Here is a tiny trained network, its code and every weight. The questions are about switching its units off for an input and a class, where a switched-off unit gives its printed mean instead of its output.

import numpy as np


def w(rows, s, z=0):
    codes = np.array(rows[::2]) - 128.0
    scale = np.full(codes.shape[1], s)
    scale[-1] = z or s
    return codes * scale


def norm(h):
    return h / np.sqrt((h * h).mean(-1, keepdims=True) + 1e-5)


def f(y):
    return y / 2 * (1 + np.tanh(0.7978845608 * (y + 0.044715 * y**3)))


def log_softmax(a):
    a = a - a.max(-1, keepdims=True)
    return a - np.log(np.exp(a).sum(-1, keepdims=True))


def net(x, mask):
    res = np.array(x, float).reshape(1, 6) / 4 @ E
    u = 0
    for l in range(2):
        y = f(norm(res) @ A[l][:, :-1].T + A[l][:, -1])
        res = res + np.where(mask[u : u + 15], y, B[l][:, -1]) @ B[l][:, :-1]
        u += 15
    return log_softmax(norm(res)[-1] @ U[:, :-1].T + U[:, -1])


A, B = {}, {}
E = w([
[101,252,195,103,119],'x0',
[131,130,128,128,130],'x1',
[127,128,128,128,128],'x2',
[127,128,129,129,128],'x3',
[67,136,83,99,253],'x4',
[104,135,152,219,162],'x5',
],0.0042)
A[0] = w([
[145,147,186,137,71,47],'0.n0',
[129,162,112,167,137,80],'0.n1',
[119,107,165,254,143,191],'0.n2',
[179,170,170,151,69,54],'0.n3',
[130,40,87,131,182,33],'0.n4',
[149,90,112,112,79,42],'0.n5',
[130,138,116,160,131,104],'0.n6',
[127,129,129,127,127,129],'0.n7',
[162,39,110,176,49,94],'0.n8',
[133,138,119,153,137,97],'0.n9',
[148,94,77,127,170,45],'0.n10',
[137,82,140,218,102,5],'0.n11',
[112,135,96,144,95,80],'0.n12',
[81,93,152,83,127,109],'0.n13',
[175,81,115,127,94,53],'0.n14',
],0.0079,0.0022)
B[0] = w([
[118,86,101,140,84,165],'0.n0',
[123,85,133,141,168,124],'0.n1',
[88,163,133,215,148,226],'0.n2',
[112,96,104,145,67,181],'0.n3',
[112,103,99,149,42,210],'0.n4',
[110,77,213,129,136,153],'0.n5',
[143,128,179,152,127,126],'0.n6',
[128,126,124,128,131,128],'0.n7',
[129,195,170,73,212,253],'0.n8',
[138,125,168,140,128,123],'0.n9',
[139,134,152,140,42,161],'0.n10',
[250,214,41,116,136,173],'0.n11',
[161,115,163,140,114,120],'0.n12',
[128,185,128,122,86,133],'0.n13',
[115,98,195,115,165,166],'0.n14',
],0.014,0.0044)
A[1] = w([
[101,141,164,164,192,8],'1.n0',
[155,145,120,149,149,72],'1.n1',
[112,128,163,27,174,171],'1.n2',
[112,161,106,174,109,104],'1.n3',
[145,171,8,179,31,111],'1.n4',
[69,99,86,51,66,189],'1.n5',
[91,55,132,219,91,92],'1.n6',
[146,91,209,75,191,100],'1.n7',
[197,116,152,207,174,4],'1.n8',
[227,94,136,27,110,54],'1.n9',
[128,128,128,128,129,126],'1.n10',
[251,209,29,68,198,11],'1.n11',
[143,79,77,232,116,40],'1.n12',
[179,37,85,65,2,40],'1.n13',
[109,149,160,166,189,26],'1.n14',
],0.0078,0.0014)
B[1] = w([
[105,90,106,95,143,154],'1.n0',
[110,132,116,92,111,132],'1.n1',
[166,96,156,161,92,205],'1.n2',
[167,79,138,101,121,164],'1.n3',
[120,57,182,145,98,255],'1.n4',
[143,185,89,112,159,210],'1.n5',
[187,148,143,150,101,189],'1.n6',
[127,103,134,185,70,181],'1.n7',
[115,150,92,62,91,151],'1.n8',
[118,53,163,143,98,160],'1.n9',
[127,128,128,127,128,128],'1.n10',
[150,189,107,124,102,201],'1.n11',
[159,122,202,102,87,180],'1.n12',
[47,130,71,95,249,232],'1.n13',
[107,89,97,88,141,159],'1.n14',
],0.019,0.0054)
U = w([
[154,70,201,171,60,187],'0',
[53,102,93,101,210,170],'1',
[180,254,85,110,105,8],'2',
],0.012,0.0013)

Each question gives the input, the list of numbers given to net, and the class t.
The units are the neurons (one row each of A and B). Each row of codes is followed by its name. A weight is (code - 128) times the scale printed after its matrix; where a second scale follows, it is the last column's (A, B and U).
mask holds one flag per neuron, layer by layer. A switched-off neuron (its flag False) gives its mean, the last column of its row in B, instead of its output. The means were averaged over made-up inputs and are rounded, as every weight is.
A unit's drop is (log p(t) with every unit on - log p(t) with that unit switched off) / (log p(t) with every unit on - log p(t) with every unit switched off).
The circuit of an input: a set's keep is (log p(t) with only the set's units on - log p(t) with every unit switched off) / (log p(t) with every unit on - log p(t) with every unit switched off). Starting from the 12 units with the biggest drops (on a tie, the unit counted first), units are removed one at a time, each time the one whose removal leaves the highest keep (on an exact tie, the one counted first), for as long as the keep stays at least 0.8.
circuit, biggest first: the units of the circuit, biggest drop first
k most important neurons: the k neurons with the biggest drops, biggest first
k most important neurons of layer l: the k neurons of layer l with the biggest drops, biggest first
drop when u is switched off: that unit's drop, to one decimal
input [-5,-8,-6,6,-1,5], class 2: 2 most important neurons : [0.n11, 0.n8]
input [-2,8,5,-3,-6,1], class 2: circuit, biggest first : [0.n11]
input [-1,-5,5,6,1,-3], class 1: 2 most important neurons of layer 0 : [0.n2, 0.n8]
input [-4,7,-8,-4,2,0], class 1: 2 most important neurons : [1.n13, 0.n2]
input [4,-7,5,-5,2,0], class 2: 2 most important neurons of layer 0 : [0.n5, 0.n14]
input [1,6,-5,-1,-6,-7], class 1: 3 most important neurons of layer 0 : [0.n3, 0.n0, 0.n2]
input [-7,8,-5,0,-3,3], class 2: 2 most important neurons of layer 0 : [0.n11, 0.n8]
input [-5,1,1,1,1,-2], class 1: 2 most important neurons of layer 0 : [0.n4, 0.n2]
input [-2,3,4,0,-8,8], class 2: 2 most important neurons : [0.n11, 0.n8]
input [8,6,5,-4,8,-4], class 2: 2 most important neurons : [0.n2, 1.n13]
input [-1,-6,-3,2,4,7], class 0: 2 most important neurons : [0.n8, 1.n13]
input [4,4,4,-8,7,-1], class 2: 2 most important neurons of layer 0 : [0.n2, 0.n5]
input [4,8,-4,-6,-2,-8], class 1: drop when 0.n8 is switched off : 1.1
input [5,0,-5,6,-6,-2], class 1: drop when 0.n7 is switched off : 0.0
input [-3,1,5,-7,6,1], class 0: circuit, biggest first : [0.n8]
input [-2,8,-7,-7,6,6], class 0: drop when 0.n8 is switched off : 0.5
